Below is a small trained network, with its code and all its weights. Each question gives an input and a class and asks what happens when units are switched off, that is, made to give their printed mean instead of their output.

import numpy as np


def w(rows, s, z=0):
    codes = np.array(rows[::2]) - 128.0
    scale = np.full(codes.shape[1], s)
    scale[-1] = z or s
    return codes * scale


def norm(h):
    return h / np.sqrt((h * h).mean(-1, keepdims=True) + 1e-5)


def f(y):
    return np.maximum(y, 0)


def log_softmax(a):
    a = a - a.max(-1, keepdims=True)
    return a - np.log(np.exp(a).sum(-1, keepdims=True))


def net(x, mask):
    res = np.array(x, float).reshape(1, 4) / 4 @ E
    u = 0
    for l in range(3):
        y = f(norm(res) @ A[l][:, :-1].T + A[l][:, -1])
        res = res + np.where(mask[u : u + 4], y, B[l][:, -1]) @ B[l][:, :-1]
        u += 4
    return log_softmax(norm(res)[-1] @ U[:, :-1].T + U[:, -1])


A, B = {}, {}
E = w([
[152,162,75,173,142,61,124,134,5,73],'x0',
[105,184,177,127,93,151,172,159,143,96],'x1',
[80,167,104,247,134,62,156,34,119,113],'x2',
[139,190,200,165,103,170,231,55,185,62],'x3',
],0.011)
A[0] = w([
[37,196,79,254,10,75,141,102,101,109,2],'L0N0',
[179,151,186,216,79,123,219,135,104,68,114],'L0N1',
[58,116,125,229,145,44,164,120,96,158,70],'L0N2',
[139,134,49,168,116,85,79,139,28,87,119],'L0N3',
],0.0078,0.0054)
B[0] = w([
[79,191,149,193,255,62,188,151,85,172,229],'L0N0',
[119,190,130,117,98,163,197,143,110,37,247],'L0N1',
[47,137,119,201,250,146,163,87,152,76,210],'L0N2',
[221,121,83,95,107,45,110,203,67,118,254],'L0N3',
],0.011,0.0076)
A[1] = w([
[96,89,181,34,77,157,115,151,155,182,1],'L1N0',
[107,117,150,105,99,131,137,204,204,142,81],'L1N1',
[162,104,43,138,89,131,87,159,69,113,83],'L1N2',
[178,144,91,100,90,65,2,134,50,95,102],'L1N3',
],0.0091,0.0041)
B[1] = w([
[94,234,237,206,254,236,78,178,110,217,204],'L1N0',
[163,137,144,76,162,154,115,175,167,220,190],'L1N1',
[199,69,61,157,72,172,99,157,100,140,215],'L1N2',
[199,36,24,143,111,159,17,58,27,210,255],'L1N3',
],0.0098,0.0075)
A[2] = w([
[178,164,124,68,48,155,157,158,211,37,16],'L2N0',
[104,141,157,184,142,87,111,90,172,129,2],'L2N1',
[201,151,148,93,38,254,217,152,146,111,183],'L2N2',
[96,141,157,41,195,224,62,158,167,158,50],'L2N3',
],0.01,0.0036)
B[2] = w([
[110,53,154,165,15,162,232,18,119,32,184],'L2N0',
[154,49,92,153,163,122,156,164,196,166,154],'L2N1',
[35,102,183,28,11,128,62,92,161,112,253],'L2N2',
[224,176,144,144,159,173,140,146,193,205,248],'L2N3',
],0.011,0.0082)
U = w([
[44,212,117,198,243,44,220,149,88,29,243],'0',
[41,150,198,27,42,200,192,54,145,7,201],'1',
[205,171,217,27,155,220,56,199,193,236,58],'2',
[205,23,16,58,123,78,49,188,11,119,188],'3',
[106,23,61,148,176,146,115,59,204,129,3],'4',
],0.012,0.0049)

Each question gives the input, the list of numbers given to net, and the class t.
The units are the neurons (one row each of A and B). Each row of codes is followed by its name. A weight is (code - 128) times the scale printed after its matrix; where a second scale follows, it is the last column's (A, B and U).
mask holds one flag per neuron, layer by layer. A switched-off neuron (its flag False) gives its mean, the last column of its row in B, instead of its output. The means were averaged over made-up inputs and are rounded, as every weight is.
A unit's drop is (log p(t) with every unit on - log p(t) with that unit switched off) / (log p(t) with every unit on - log p(t) with every unit switched off).
The circuit of an input: a set's keep is (log p(t) with only the set's units on - log p(t) with every unit switched off) / (log p(t) with every unit on - log p(t) with every unit switched off). Starting from all 12 units, units are removed one at a time, each time the one whose removal leaves the highest keep (on an exact tie, the one counted first), for as long as the keep stays at least 0.8.
units of the circuit, in order: the units of the circuit, biggest drop first
unit that matters most: the unit with the biggest drop
k most important neurons: the k neurons with the biggest drops, biggest first
k most important neurons of layer l: the k neurons of layer l with the biggest drops, biggest first
drop when u is switched off: that unit's drop, to one decimal
input [6,2,-1,6], class 1: unit that matters most => L0N1
input [-4,-2,-3,6], class 1: 3 most important neurons => L1N3; L2N2; L2N0
input [-7,3,8,6], class 0: 2 most important neurons of layer 1 => L1N2; L1N1
input [2,-6,3,1], class 0: 2 most important neurons => L0N2; L0N0
input [2,-4,6,-3], class 0: 2 most important neurons => L0N2; L0N0
input [-3,-4,-6,-8], class 2: 3 most important neurons => L0N3; L1N0; L2N3
input [-5,-1,-5,8], class 1: 2 most important neurons of layer 2 => L2N2; L2N0
input [-7,-1,7,6], class 0: 2 most important neurons of layer 2 => L2N0; L2N1
input [1,4,-4,1], class 1: 3 most important neurons => L1N3; L2N2; L2N0
input [-5,6,-2,3], class 1: 3 most important neurons of layer 2 => L2N2; L2N0; L2N1
input [1,-1,-3,5], class 1: drop when L2N1 is switched off => 0.0
input [-8,6,7,0], class 0: drop when L0N0 is switched off => 0.2
input [-8,-7,3,-6], class 2: drop when L0N3 is switched off => 1.2
input [-7,-3,8,-1], class 0: units of the circuit, in order => L1N3
input [3,-8,-4,6], class 1: drop when L0N3 is switched off => 1.1
